Where the symbols take the points:
kinu: γ>felo, π>pero, α>fami
ribe: γ>keda, π>pamo, α>vodo
gute: γ>medo, π>sene, α>tepu
fete: γ>bamu, π>vazu, α>levo
mase: γ>baro, π>felo, α>lufa
muka: γ>kave, π>lodo, α>tulu
dafe: γ>mase, π>baro, α>naki
duri: γ>dulo, π>furu, α>duri
pone: γ>medo, π>rubo, α>fofu
demo: γ>puve, π>gabi, α>fami
tonu: γ>noba, π>poke, α>tove
nosi: γ>fimu, π>gupe, α>kibi
fami: γ>silo, π>vada, α>fofu
naki: γ>lufa, π>govi, α>susa
teka: γ>sozo, π>pimu, α>vazu
pina: γ>vupa, π>nizu, α>davi
zafi: γ>kinu, π>duri, α>ribe
rosu: γ>goni, π>lepu, α>nizu
poso: γ>lofu, π>lafo, α>medo
vivi: γ>lodo, π>kosu, α>vazu
lepu: γ>rubo, π>goni, α>vupa
kosu: γ>moke, π>sopi, α>dafe
vada: γ>poke, π>poso, α>lafo
tulu: γ>zafi, π>kinu, α>pero
silo: γ>vada, π>nufu, α>lofu
vupa: γ>nizu, π>zeze, α>teza
fote: γ>bino, π>kavo, α>paza
rulu: γ>navo, π>radi, α>gute
govi: γ>susa, π>zufu, α>rutu
tepu: γ>sevo, π>site, α>pida
doko: γ>kosu, π>moke, α>zuge
kibi: γ>duri, π>dulo, α>vivi
lemu: γ>nosi, π>tonu, α>nefo
funi: γ>furu, π>pimu, α>lemu
moke: γ>sopi, π>govi, α>mase
pero: γ>dine, π>keda, α>gona
medo: γ>rubo, π>lofu, α>lepu
seme: γ>tonu, π>guze, α>sufa
lufa: γ>govi, π>susa, α>kemu
bepu: γ>tepu, π>ribe, α>gabi
nizu: γ>zeze, π>davi, α>dito
baro: γ>felo, π>naki, α>gute
nufu: γ>poso, π>fami, α>pone
puve: γ>gabi, π>nizu, α>teza
gupe: γ>kemu, π>kibi, α>dulo
sene: γ>bepu, π>tepu, α>site
levo: γ>ziki, π>memu, α>levo
lofu: γ>lafo, π>pone, α>rubo
poke: γ>sufa, π>bamu, α>bino
vodo: γ>fove, π>guze, α>vodo
rubo: γ>revo, π>fofu, α>rosu
biso: γ>vefe, π>guze, α>puve
sopi: γ>zuge, π>dafe, α>baro
vefe: γ>guze, π>tapi, α>gabi
vazu: γ>guza, π>levo, α>memu
paza: γ>teka, π>sozo, α>rutu
lafo: γ>pone, π>medo, α>revo
lodo: γ>tenu, π>tulu, α>puve
fove: γ>biso, π>vefe, α>demo
tove: γ>fote, π>bino, α>zogo
zogo: γ>paza, π>teka, α>tonu
site: γ>dine, π>pida, α>fove
gona: γ>gute, π>radi, α>bepu
zeze: γ>lopo, π>teza, α>seme
noba: γ>poke, π>rosu, α>ziki
bino: γ>kavo, π>zogo, α>dulo
felo: γ>naki, π>lufa, α>susa
sozo: γ>fete, π>paza, α>guza
tenu: γ>tulu, π>zafi, α>navo
lopo: γ>rezu, π>rutu, α>vake
dulo: γ>furu, π>vivi, α>kosu
guze: γ>tulu, π>nizu, α>rulu
tapi: γ>keda, π>muka, α>lodo
gega: γ>tapi, π>karo, α>kave
ziki: γ>memu, π>seme, α>paza
kemu: γ>gega, π>tapi, α>muka
gabi: γ>rulu, π>dito, α>vada
fofu: γ>lepu, π>poke, α>pina
keda: γ>pamo, π>gona, α>radi
rezu: γ>rutu, π>funi, α>fete
fimu: γ>paza, π>nefo, α>duri
guza: γ>levo, π>ziki, α>lopo
vake: γ>pimu, π>fedo, α>dito
sevo: γ>site, π>dine, α>vodo
memu: γ>sopi, π>rezu, α>funi
kavo: γ>zogo, π>paza, α>sozo
radi: γ>sene, π>bepu, α>sevo
zufu: γ>kemu, π>gega, α>karo
zuge: γ>dafe, π>mase, α>gute
dine: γ>pida, π>tenu, α>biso
pamo: γ>gona, π>gute, α>moke
pimu: γ>fedo, π>duri, α>zogo
susa: γ>zufu, π>kemu, α>tapi
bamu: γ>vazu, π>guza, α>ziki
dito: γ>guza, π>tonu, α>poke
teza: γ>dito, π>seme, α>poso
rutu: γ>funi, π>vake, α>fedo
davi: γ>teza, π>dito, α>tonu
karo: γ>sene, π>kave, α>biso
navo: γ>pero, π>ribe, α>pero
kave: γ>lodo, π>tenu, α>zafi
furu: γ>vivi, π>doko, α>moke
fedo: γ>funi, π>nosi, α>gupe
pida: γ>vodo, π>fove, α>lepu
revo: γ>sufa, π>lepu, α>goni
goni: γ>pina, π>guze, α>vazu
sufa: γ>tove, π>fote, α>kavo
nefo: γ>kibi, π>duri, α>paza

In the rows, 26 means zero.

The rows follow the links: the fewer symbols apart two points are, the more alike their rows tend to be.

Rows of some points; one shown again gets a slightly different row:
felo -> [26,32,39,24,27,45,24,33,14,22,28,21,29,19,37,30,27,33,20,29,27,23,26,38,27,24,24,31,23,17,27,33,36,26,27,25,23,14,13,21,43,18,30,36,27,37,23,32,37,19,26,21,37,30,43,37,24,38,22,36,28,39,30]
zogo -> [30,26,1,41,22,30,17,33,30,28,24,31,26,29,44,23,34,26,21,26,31,28,31,19,33,39,9,26,21,30,24,39,31,29,37,33,32,25,29,23,20,41,23,26,22,21,38,27,27,24,32,8,22,27,20,23,23,33,28,23,29,29,12]
pina -> [32,23,27,30,29,7,26,34,33,30,19,30,30,25,9,12,22,23,32,41,22,20,31,21,28,13,23,22,29,35,21,25,20,29,33,13,23,44,27,23,15,14,26,24,32,24,31,26,29,28,29,28,31,28,10,28,21,28,23,11,20,38,35]
susa -> [25,34,33,28,26,43,25,37,20,24,30,19,32,17,36,29,36,26,23,26,24,19,29,37,27,26,24,28,22,19,26,24,32,28,23,30,24,14,13,27,40,21,33,35,27,37,22,27,38,20,26,26,33,32,47,40,25,38,30,42,27,40,34]
gona -> [35,32,29,13,37,34,26,20,32,19,32,35,24,30,30,33,17,29,14,21,29,16,15,43,29,19,35,23,25,11,22,32,24,22,31,24,12,16,28,25,26,25,22,31,20,35,34,40,23,24,11,30,14,22,29,23,19,20,20,25,38,18,29]
poke -> [30,23,7,44,22,17,18,33,31,29,24,30,30,31,31,13,29,28,32,37,24,28,35,13,32,33,15,23,24,38,27,38,26,29,33,29,24,34,31,22,15,31,28,31,24,23,38,32,23,29,33,13,29,27,14,23,19,29,29,9,28,30,13]
dito -> [34,24,15,34,28,8,23,38,30,27,15,27,30,29,18,17,22,16,22,38,26,16,31,26,28,11,18,21,26,36,23,27,20,33,35,16,29,41,27,26,14,22,27,21,23,20,37,28,29,20,26,27,22,25,15,23,25,28,23,10,18,42,33]
kemu -> [22,33,30,22,25,41,28,35,27,31,28,21,31,13,31,31,39,25,27,22,24,17,30,35,26,30,24,25,23,22,25,17,29,27,14,30,27,14,17,30,36,26,32,31,29,33,19,21,40,25,26,32,29,33,48,40,28,40,37,46,27,35,35]
bino -> [28,24,5,39,23,32,20,31,32,30,25,33,25,27,41,24,34,29,23,28,30,31,33,15,33,43,11,27,20,30,23,39,35,28,36,30,29,27,28,21,21,39,22,27,27,23,36,27,27,29,33,8,25,28,17,27,22,36,26,23,31,26,10]
zeze -> [33,24,23,28,28,8,26,38,30,26,15,28,31,27,14,16,21,17,24,39,25,17,30,26,27,9,22,23,28,35,20,24,21,32,34,12,30,40,23,25,14,20,27,21,26,22,35,28,33,20,25,31,24,27,16,26,24,28,20,14,16,44,36]
pamo -> [34,31,34,11,36,37,25,21,29,18,33,32,22,30,32,33,12,31,12,24,30,21,14,44,28,19,32,28,26,8,22,32,29,23,33,22,16,14,24,23,28,24,22,31,21,33,32,41,25,23,12,29,18,22,30,23,21,22,19,23,37,20,30]
nizu -> [35,25,26,25,31,9,28,36,34,29,18,30,30,25,10,14,22,19,28,38,23,19,31,23,26,13,25,23,29,34,20,24,20,28,33,13,25,43,26,24,11,16,28,22,32,24,32,26,30,25,26,29,26,26,12,31,22,30,21,12,17,42,36]
tenu -> [31,35,30,7,34,33,34,18,43,35,32,26,20,17,20,34,21,34,32,18,21,20,19,32,26,34,35,26,29,17,28,21,29,23,7,28,22,16,27,31,15,31,31,27,31,27,30,28,30,39,19,37,19,27,35,35,27,33,36,28,30,15,30]
rubo -> [19,18,27,35,24,18,22,26,28,29,32,28,33,33,14,11,24,34,43,36,15,28,35,17,28,24,28,21,30,36,25,25,11,23,27,26,12,36,35,23,27,15,25,36,29,30,18,29,21,31,31,27,41,28,19,17,16,14,35,18,34,21,23]
kavo -> [29,25,3,41,22,31,18,30,31,30,25,30,25,29,43,23,35,27,23,28,32,30,31,18,33,41,12,26,21,31,25,40,33,27,35,34,28,23,26,23,21,40,24,29,23,24,37,29,26,28,32,10,24,27,18,26,23,35,27,23,31,25,8]
rutu -> [22,26,14,36,22,22,21,35,17,17,16,19,31,29,32,32,23,15,12,26,31,18,27,34,23,11,19,23,24,28,28,21,22,36,28,26,41,24,25,32,34,31,26,19,11,19,26,21,30,10,24,32,19,25,36,11,35,17,28,29,19,37,35]
lodo -> [27,33,31,10,31,31,36,23,42,39,30,23,21,12,18,33,24,33,35,20,20,22,22,28,25,37,33,27,28,22,27,17,31,25,5,27,27,19,23,30,18,30,33,25,36,25,26,21,35,39,23,36,24,31,38,40,31,37,39,30,25,20,30]
baro -> [27,30,46,23,26,44,25,28,11,19,27,22,25,24,34,31,23,34,20,31,29,31,21,35,25,23,24,36,24,15,28,37,42,26,31,23,24,18,13,18,44,16,30,34,29,35,23,33,33,19,26,17,38,28,35,36,25,35,16,30,26,36,28]
nosi -> [19,21,17,29,25,26,25,31,26,24,20,29,28,26,26,39,24,20,16,21,30,29,28,24,21,25,15,32,26,24,17,11,28,36,30,21,43,27,30,29,29,38,16,10,26,12,17,7,35,18,30,27,26,28,29,10,33,20,35,40,20,27,32]
guza -> [26,28,17,39,16,12,26,24,16,24,18,11,24,33,28,25,23,19,27,27,28,30,25,22,22,24,27,24,30,38,45,33,26,32,16,35,41,31,25,32,24,32,39,23,13,18,36,30,17,22,29,31,20,22,28,21,39,20,23,10,14,30,19]
tulu -> [30,34,29,7,35,33,33,21,44,36,32,26,21,15,19,32,19,35,31,20,20,18,19,33,26,33,33,25,27,16,27,21,29,25,7,26,23,17,26,30,16,29,31,28,31,27,30,29,33,40,19,37,20,28,37,35,27,33,37,25,31,17,30]
sopi -> [25,28,47,23,24,37,28,24,9,20,26,19,22,26,30,34,15,35,22,30,30,40,19,29,21,26,25,41,29,19,34,35,47,30,29,23,34,24,14,19,39,19,30,27,31,28,22,28,28,21,30,17,39,26,28,32,31,32,15,23,19,31,24]
levo -> [24,28,23,34,16,15,29,20,14,25,21,8,21,31,27,27,22,22,31,23,28,34,22,21,21,25,31,28,31,36,47,31,29,30,12,37,41,29,24,32,28,30,39,23,15,19,32,29,16,24,28,33,23,23,29,24,41,20,24,12,14,25,18]
fedo -> [21,23,14,33,26,23,23,33,22,19,18,26,31,28,27,36,23,16,12,22,30,22,26,30,21,15,17,26,25,26,21,16,23,37,30,23,41,25,28,31,33,34,20,13,17,16,21,14,34,11,25,31,19,27,34,9,34,16,30,36,19,32,35]
vefe -> [29,28,39,11,29,22,37,22,34,33,27,31,25,20,19,22,45,16,34,19,27,27,29,24,28,31,43,22,28,27,23,16,22,14,24,26,19,32,25,31,17,22,29,25,38,33,21,22,19,38,25,36,20,26,18,49,26,35,21,39,24,25,34]
ribe -> [36,33,31,8,37,33,29,18,36,23,33,35,21,26,28,35,18,29,16,19,27,18,15,42,28,23,37,24,26,10,21,28,25,21,26,25,14,15,28,28,21,26,22,29,23,33,33,37,24,29,12,33,13,20,29,27,22,23,22,25,37,15,30]

Each walk starts at a row. The symbols on each line, taken left to right, move it on to the next point.
Each answer is a row, close to the row of the point it stands for.
[32,26,34,12,35,14,31,24,38,27,29,36,28,27,15,17,29,20,29,26,24,16,27,30,29,16,40,18,28,26,19,20,11,17,31,19,10,34,31,27,12,16,24,28,30,34,28,33,18,32,17,37,20,23,16,32,18,22,20,24,32,26,36]
π α α π α α
[30,26,5,39,25,31,18,33,33,30,26,34,26,28,41,21,34,28,24,30,29,30,32,18,34,40,11,26,20,29,21,39,33,27,37,31,25,27,28,21,17,36,23,29,26,24,39,28,28,27,33,7,25,28,16,27,20,37,27,21,31,29,11]
α π γ γ
[23,28,18,36,14,17,28,22,15,24,20,9,23,32,29,27,23,21,28,24,28,33,23,20,22,26,29,26,30,36,47,31,28,29,14,38,41,27,25,32,27,34,38,24,14,18,34,29,17,23,29,31,21,23,30,21,40,17,26,14,14,25,17]
[21,22,34,22,22,29,34,18,25,31,22,21,18,22,20,39,17,33,28,22,30,42,20,18,18,35,23,38,29,25,30,21,43,33,18,25,45,27,24,25,29,33,26,13,37,13,19,12,32,30,33,23,32,28,25,25,39,30,30,29,16,18,22]
γ π α π γ γ γ
[32,29,41,15,34,37,24,21,21,17,34,33,24,32,32,30,20,30,16,23,30,24,16,41,29,19,36,29,26,11,22,34,25,18,38,23,10,18,25,23,33,17,22,34,23,37,27,40,20,23,15,26,23,21,26,28,19,21,14,27,38,21,28]
π π π π α α
[32,23,27,28,29,8,27,35,32,28,17,31,30,26,10,14,20,21,29,41,22,18,31,23,27,13,23,22,29,34,20,24,19,29,34,13,24,44,28,23,15,15,25,23,31,23,30,26,30,24,27,29,27,26,13,28,21,28,21,13,18,40,37]
[23,24,46,20,25,36,30,21,15,23,25,23,19,25,25,37,14,37,24,29,30,44,19,23,20,32,23,41,29,19,30,31,48,30,27,22,38,26,18,19,37,23,27,21,37,22,19,20,32,24,33,16,39,27,25,30,32,33,19,26,18,25,24]
γ π α α α
[18,22,22,27,26,31,27,28,25,26,20,27,27,21,25,41,25,23,19,21,29,28,27,24,21,28,16,32,26,25,17,11,29,37,25,22,44,25,28,29,32,38,17,10,30,14,14,5,38,18,31,27,27,31,34,17,36,25,34,44,21,27,35]
π α π γ π π
[23,34,31,24,26,41,27,35,24,27,28,20,32,14,35,29,41,25,27,20,23,17,31,34,28,30,28,23,23,22,26,22,27,25,18,31,25,14,16,30,36,24,34,32,27,37,21,23,36,24,26,31,29,33,49,42,26,40,32,46,26,36,35]
[22,18,25,37,24,15,23,27,29,30,31,29,33,32,12,10,23,32,42,39,16,25,35,17,30,23,27,21,28,36,24,25,10,24,28,23,13,38,35,23,23,15,23,34,31,28,21,29,23,30,31,26,39,30,16,18,16,19,33,15,33,23,23]
π α γ π π γ π
[23,28,22,34,15,14,30,22,16,25,20,10,21,31,28,27,22,23,31,25,27,36,24,18,21,28,29,29,30,37,46,31,30,30,14,37,42,30,25,32,27,31,39,23,18,18,32,27,16,26,30,30,23,23,27,22,41,19,25,13,13,25,17]
γ α γ π γ π α
[27,26,48,20,26,39,28,24,12,19,26,23,22,28,31,33,17,37,22,30,30,38,19,31,22,25,24,39,29,16,29,36,45,28,33,22,28,23,15,17,41,18,27,29,32,29,21,30,28,22,28,17,39,26,28,33,27,33,13,25,24,31,25]
[32,24,5,40,26,18,19,36,35,28,18,33,28,28,30,18,29,22,23,35,28,22,34,19,32,29,10,23,23,34,19,36,28,32,39,22,29,37,28,21,14,34,23,24,25,20,39,27,30,23,30,13,23,27,13,24,21,35,23,14,24,37,20]
α π π γ γ
[25,27,2,42,18,26,20,30,23,25,22,23,25,32,43,27,30,21,22,23,32,32,29,18,28,37,15,26,23,33,34,35,32,32,28,37,39,24,27,30,23,44,28,22,15,18,37,25,22,22,30,17,19,25,25,18,34,25,28,21,24,26,11]
γ π γ π π γ
[22,21,27,25,24,32,29,22,26,29,21,27,21,23,23,39,20,32,23,23,31,40,24,17,20,37,15,39,27,24,23,21,41,34,26,22,44,27,25,23,29,35,20,13,36,12,19,7,35,27,35,15,33,28,22,21,37,31,29,35,18,20,23]
[25,30,40,28,25,44,24,35,12,21,27,21,30,20,36,29,29,30,21,30,27,26,26,36,26,23,22,31,22,19,27,32,37,26,29,27,24,16,11,22,45,18,29,34,28,37,23,31,37,17,28,21,37,31,42,37,25,38,22,36,27,40,31]
γ γ π α α γ π
[26,36,31,15,29,39,33,29,35,34,31,23,27,11,28,31,35,28,30,19,21,15,26,35,27,33,32,23,24,20,26,19,27,24,10,30,22,13,20,30,27,26,33,30,31,35,24,25,36,31,22,35,24,32,45,43,26,40,37,41,29,28,34]
α γ γ α α γ γ
[19,18,29,34,24,21,21,24,26,25,36,28,33,33,17,14,24,36,41,34,15,27,33,21,28,22,30,20,28,32,24,25,9,23,27,27,9,31,35,23,31,15,22,36,26,32,18,31,20,28,30,27,38,27,24,13,16,11,34,22,38,18,23]
[28,34,31,11,34,37,29,22,40,31,36,26,25,18,24,33,14,41,28,23,17,15,19,37,28,30,31,25,27,14,26,27,28,26,10,26,15,13,27,27,25,25,29,33,27,31,30,34,35,33,16,34,25,29,41,28,22,29,38,23,37,17,28]
π π γ γ α
[34,30,33,11,36,30,27,19,29,20,32,36,24,31,31,30,26,22,16,19,31,19,18,40,30,21,39,23,25,13,22,28,21,16,35,24,11,19,29,27,23,25,21,30,22,36,31,37,18,26,11,33,13,20,25,28,19,19,16,29,38,19,31]
γ α γ γ π γ
[34,27,36,12,32,14,37,22,38,35,23,33,23,21,13,18,33,18,34,26,26,24,26,24,27,26,41,22,28,29,23,22,23,17,26,20,20,38,27,28,8,19,29,25,39,28,29,26,21,38,24,34,19,24,13,45,24,33,18,23,21,28,34]
[23,18,22,39,24,18,21,26,28,29,30,29,31,31,17,8,27,33,43,38,17,28,37,13,31,29,25,21,27,38,25,30,15,23,29,26,14,38,35,20,23,18,25,35,30,28,22,29,20,32,34,20,38,28,14,21,16,20,31,15,34,23,19]
γ π α π π
[25,25,1,44,19,27,20,31,27,26,22,26,24,29,43,28,33,22,20,24,32,32,30,18,29,38,12,25,20,31,28,36,33,32,30,35,37,24,28,27,24,45,24,22,17,18,35,25,26,23,32,15,20,26,23,19,30,29,30,24,26,26,12]
π γ γ π π
[27,28,17,39,16,14,26,23,17,26,19,11,22,32,30,23,24,21,29,28,28,31,24,18,24,28,25,25,29,40,45,35,29,30,17,36,40,31,25,30,25,32,37,24,14,18,36,31,17,24,29,28,21,24,25,23,36,22,23,10,14,28,16]
[18,21,24,25,26,29,28,24,28,28,21,29,24,23,22,41,22,28,22,20,30,35,25,19,20,33,16,35,27,25,20,14,34,36,26,23,44,29,29,27,28,39,17,10,32,10,15,4,35,24,32,23,30,29,26,15,35,23,33,38,19,21,28]
π γ γ π γ α
[27,28,45,23,28,44,24,30,13,21,28,22,26,23,34,31,22,34,20,30,29,32,22,34,24,24,24,36,26,15,28,35,42,28,31,24,25,18,13,19,43,15,31,33,30,34,22,30,33,20,29,16,40,27,35,35,26,36,17,30,24,36,28]
π α γ α γ
[32,30,37,12,32,31,29,18,26,20,33,35,24,29,32,29,37,18,19,15,34,24,20,39,30,22,42,22,25,15,23,25,21,13,34,29,11,19,26,29,26,22,22,30,25,38,26,35,14,29,16,32,15,19,23,34,21,23,14,37,36,18,31]
